Below are the code and all the weights of a small trained network. Each question names an input and a target symbol and asks about switching units off, where a switched-off unit gives its printed mean instead of its output.

import numpy as np


def w(rows, s, z=0):
    codes = np.array(rows[::2]) - 128.0
    scale = np.full(codes.shape[1], s)
    scale[-1] = z or s
    return codes * scale


def f(y):
    return np.maximum(y, 0)


def softmax(a):
    e = np.exp(a - a.max(-1, keepdims=True))
    return e / e.sum(-1, keepdims=True)


def log_softmax(a):
    a = a - a.max(-1, keepdims=True)
    return a - np.log(np.exp(a).sum(-1, keepdims=True))


def net(x, mask):
    ids = ['αβγδεζηλμξπστφψω'.index(c) for c in x.split()]
    T = len(ids)
    res = E[ids] + P[:T]
    r = res
    for j in range(2):
        rows = slice(2 * j, 2 * j + 2)
        q, k, v = (r @ M[0][rows].T for M in (Q, K, V))
        z = softmax(np.where(np.tri(T) > 0, q @ k.T / 2**0.5, -1e9)) @ v
        o = O[0][rows]
        res = res + np.where(mask[j], z, o[:, -1]) @ o[:, :-1]
    y = f(res @ A[0][:, :-1].T + A[0][:, -1])
    res = res + np.where(mask[2:6], y, B[0][:, -1]) @ B[0][:, :-1]
    return log_softmax(res[-1] @ U[:, :-1].T + U[:, -1])


Q, K, V, O, A, B = {}, {}, {}, {}, {}, {}
E = w([
[76,59,155,87,73],'α',
[85,240,207,121,123],'β',
[101,121,100,148,139],'γ',
[186,250,98,105,175],'δ',
[110,119,136,85,91],'ε',
[237,93,166,121,61],'ζ',
[138,142,161,166,78],'η',
[156,144,96,154,173],'λ',
[169,157,72,239,131],'μ',
[153,100,136,189,48],'ξ',
[122,118,180,97,61],'π',
[148,213,108,82,107],'σ',
[181,105,102,129,108],'τ',
[179,180,53,155,181],'φ',
[239,89,141,18,183],'ψ',
[124,84,86,83,154],'ω',
],0.014)
P = w([
[62,107,194,108,138],'0',
[253,137,17,97,23],'1',
[237,135,180,197,226],'2',
[70,114,255,105,106],'3',
[170,213,101,127,27],'4',
[164,44,228,152,143],'5',
[55,90,250,106,99],'6',
],0.0097)
Q[0] = w([
[94,159,141,220,102],'head 0',
[180,7,93,188,90],'head 0',
[131,46,158,103,159],'head 1',
[161,141,174,143,204],'head 1',
],0.012)
K[0] = w([
[107,84,146,242,168],'head 0',
[180,42,50,191,3],'head 0',
[79,16,172,130,170],'head 1',
[237,76,241,39,122],'head 1',
],0.0064)
V[0] = w([
[76,71,133,180,194],'head 0',
[76,147,85,154,78],'head 0',
[113,33,164,121,173],'head 1',
[144,67,84,51,254],'head 1',
],0.007)
O[0] = w([
[124,98,245,137,57,1],'head 0',
[89,160,141,178,169,82],'head 0',
[187,149,111,106,195,63],'head 1',
[199,195,199,129,81,67],'head 1',
],0.012,0.0039)
A[0] = w([
[170,143,216,170,217,120],'neuron 0',
[104,158,252,145,145,3],'neuron 1',
[144,191,126,2,169,2],'neuron 2',
[134,12,90,215,31,96],'neuron 3',
],0.0072,0.0015)
B[0] = w([
[165,40,21,113,164,233],'neuron 0',
[158,103,39,91,246,207],'neuron 1',
[42,247,173,121,43,252],'neuron 2',
[177,173,101,254,221,222],'neuron 3',
],0.0068,0.0046)
U = w([
[114,164,6,147,79,255],'α',
[84,220,86,162,80,157],'β',
[62,175,89,123,61,28],'γ',
[102,89,105,98,96,117],'δ',
[140,132,140,168,157,102],'ε',
[118,159,131,202,151,74],'ζ',
[177,143,124,138,157,177],'η',
[99,75,100,96,127,93],'λ',
[130,104,71,131,128,96],'μ',
[99,113,92,108,102,16],'ξ',
[153,85,77,125,115,88],'π',
[126,122,110,175,139,104],'σ',
[66,183,111,130,192,151],'τ',
[116,105,88,133,150,73],'φ',
[109,121,121,158,138,133],'ψ',
[124,162,136,82,131,38],'ω',
],0.012,0.0044)

Each question gives the input, a string of symbols that net reads in full, and the target symbol t.
The units are the heads (2 rows each of Q, K, V and O) and the neurons (one row each of A and B). Each row of codes is followed by its name. A weight is (code - 128) times the scale printed after its matrix; where a second scale follows, it is the last column's (O, A, B and U).
mask holds one flag per unit, heads first, then neurons. A switched-off unit (its flag False) gives its mean, the last column of its rows in O or B, instead of its output. The means were averaged over made-up inputs and are rounded, as every weight is.
A unit's drop is (log p(t) with every unit on - log p(t) with that unit switched off) / (log p(t) with every unit on - log p(t) with every unit switched off).
The circuit of an input: a set's keep is (log p(t) with only the set's units on - log p(t) with every unit switched off) / (log p(t) with every unit on - log p(t) with every unit switched off). Starting from all 6 units, units are removed one at a time, each time the one whose removal leaves the highest keep (on an exact tie, the one counted first), for as long as the keep stays at least 0.8.
circuit, biggest first: the units of the circuit, biggest drop first
k most important neurons: the k neurons with the biggest drops, biggest first
which heads matter: for each layer, one digit per head in row order, 1 if its drop is at least 0.15 and else 0, layers parted by /
drop of u: that unit's drop, to one decimal
input ψ β ψ δ, target β: circuit, biggest first => neuron 2; head 1
input β σ δ μ, target ζ: circuit, biggest first => neuron 3; head 1; head 0
input ψ η β, target η: 2 most important neurons => neuron 0; neuron 1
input γ ψ γ, target η: circuit, biggest first => head 1
input ψ β η η ψ λ, target η: which heads matter => 01
input δ ψ ω β ψ, target β: 3 most important neurons => neuron 2; neuron 0; neuron 1
input ξ β β ψ, target ω: which heads matter => 01
input δ ψ β, target η: 2 most important neurons => neuron 1; neuron 0
input β σ β μ, target ζ: which heads matter => 11
input ψ ξ η, target η: which heads matter => 01
input η μ δ δ, target β: 3 most important neurons => neuron 2; neuron 0; neuron 1
input ψ β τ, target η: drop of head 1 => 1.0
input ω σ δ ψ, target ω: drop of head 1 => 0.6
input ω ζ ψ σ ψ, target β: drop of head 1 => 0.3
